Here is a tiny trained network, its code and every weight. The questions are about switching its units off for an input and a class, where a switched-off unit gives its printed mean instead of its output.

import numpy as np


def w(rows, s, z=0):
    codes = np.array(rows[::2]) - 128.0
    scale = np.full(codes.shape[1], s)
    scale[-1] = z or s
    return codes * scale


def f(y):
    return y / 2 * (1 + np.tanh(0.7978845608 * (y + 0.044715 * y**3)))


def log_softmax(a):
    a = a - a.max(-1, keepdims=True)
    return a - np.log(np.exp(a).sum(-1, keepdims=True))


def net(x, mask):
    res = np.array(x, float).reshape(1, 6) / 4 @ E
    y = f(res @ A[0][:, :-1].T + A[0][:, -1])
    res = res + np.where(mask, y, B[0][:, -1]) @ B[0][:, :-1]
    return log_softmax(res[-1] @ U[:, :-1].T + U[:, -1])


A, B = {}, {}
E = w([
[123,98,222],'x0',
[3,158,137],'x1',
[128,121,165],'x2',
[132,155,61],'x3',
[129,127,124],'x4',
[195,254,142],'x5',
],0.0072)
A[0] = w([
[98,27,71,122],'neuron 1',
[164,92,113,79],'neuron 2',
[128,198,157,169],'neuron 3',
[177,106,152,121],'neuron 4',
[176,51,119,70],'neuron 5',
[128,139,138,194],'neuron 6',
[197,104,150,101],'neuron 7',
[146,152,201,224],'neuron 8',
[93,152,155,141],'neuron 9',
[124,87,155,168],'neuron 10',
[26,131,122,90],'neuron 11',
[155,104,145,73],'neuron 12',
[81,88,126,101],'neuron 13',
[206,148,140,85],'neuron 14',
[115,193,6,212],'neuron 15',
[175,244,179,69],'neuron 16',
[225,82,120,80],'neuron 17',
[73,144,141,73],'neuron 18',
[111,135,220,149],'neuron 19',
[126,127,138,253],'neuron 20',
[177,226,133,66],'neuron 21',
[144,54,108,72],'neuron 22',
[155,74,225,123],'neuron 23',
[95,121,165,241],'neuron 24',
[194,85,121,79],'neuron 25',
[42,187,153,64],'neuron 26',
],0.013,0.0059)
B[0] = w([
[115,107,245,218],'neuron 1',
[80,254,151,137],'neuron 2',
[83,68,129,177],'neuron 3',
[101,143,27,156],'neuron 4',
[66,191,168,167],'neuron 5',
[130,37,49,158],'neuron 6',
[87,154,58,165],'neuron 7',
[164,45,130,198],'neuron 8',
[110,120,1,149],'neuron 9',
[180,126,169,175],'neuron 10',
[134,207,138,189],'neuron 11',
[72,207,100,128],'neuron 12',
[103,128,128,163],'neuron 13',
[76,150,109,166],'neuron 14',
[195,73,164,254],'neuron 15',
[33,91,225,197],'neuron 16',
[60,208,74,186],'neuron 17',
[100,235,89,141],'neuron 18',
[166,144,70,181],'neuron 19',
[228,23,101,196],'neuron 20',
[86,132,199,187],'neuron 21',
[37,120,138,159],'neuron 22',
[163,168,135,204],'neuron 23',
[204,146,99,204],'neuron 24',
[115,225,78,160],'neuron 25',
[107,230,64,171],'neuron 26',
],0.0059,0.0084)
U = w([
[42,213,86,32],'0',
[83,88,245,77],'1',
[182,88,167,208],'2',
[147,68,134,251],'3',
[183,84,160,120],'4',
[124,53,118,113],'5',
],0.011,0.0028)

Each question gives the input, the list of numbers given to net, and the class t.
The units are the neurons (one row each of A and B). Each row of codes is followed by its name. A weight is (code - 128) times the scale printed after its matrix; where a second scale follows, it is the last column's (A, B and U).
mask holds one flag per neuron, in row order. A switched-off neuron (its flag False) gives its mean, the last column of its row in B, instead of its output. The means were averaged over made-up inputs and are rounded, as every weight is.
A unit's drop is (log p(t) with every unit on - log p(t) with that unit switched off) / (log p(t) with every unit on - log p(t) with every unit switched off).
The circuit of an input: a set's keep is (log p(t) with only the set's units on - log p(t) with every unit switched off) / (log p(t) with every unit on - log p(t) with every unit switched off). Starting from the 12 units with the biggest drops (on a tie, the unit counted first), units are removed one at a time, each time the one whose removal leaves the highest keep (on an exact tie, the one counted first), for as long as the keep stays at least 0.8.
units of the circuit, in order: the units of the circuit, biggest drop first
unit that matters most: the unit with the biggest drop
k most important neurons: the k neurons with the biggest drops, biggest first
drop when u is switched off: that unit's drop, to one decimal
input [-8,5,-5,4,8,-3], class 3: units of the circuit, in order	neuron 15
input [8,-4,8,-8,5,-5], class 2: units of the circuit, in order	neuron 23; neuron 19
input [-8,-6,0,-2,5,8], class 1: units of the circuit, in order	neuron 16; neuron 21
input [-1,-8,-4,2,3,5], class 0: units of the circuit, in order	neuron 17; neuron 14
input [-1,5,5,8,2,3], class 2: 2 most important neurons	neuron 15; neuron 17
input [8,1,3,5,1,8], class 1: 2 most important neurons	neuron 16; neuron 21
input [5,7,-6,5,-3,-5], class 0: units of the circuit, in order	neuron 26; neuron 11
input [-8,6,-6,-5,-2,6], class 4: 2 most important neurons	neuron 15; neuron 17
input [-2,-8,0,-6,3,-8], class 0: 2 most important neurons	neuron 17; neuron 25
input [-3,-2,-2,-4,-2,5], class 1: 4 most important neurons	neuron 16; neuron 21; neuron 24; neuron 19
input [7,4,0,8,-8,8], class 1: 2 most important neurons	neuron 16; neuron 21
input [-4,-8,3,2,2,7], class 0: 2 most important neurons	neuron 17; neuron 14
input [4,-2,-2,4,-5,7], class 1: 2 most important neurons	neuron 16; neuron 21
input [6,-1,6,-7,-1,-1], class 2: unit that matters most	neuron 23
input [-3,3,6,7,5,7], class 1: drop when neuron 16 is switched off	0.3
input [-5,-8,-5,-3,6,7], class 0: drop when neuron 17 is switched off	0.4
input [6,-5,8,-1,-2,3], class 5: drop when neuron 7 is switched off	0.2
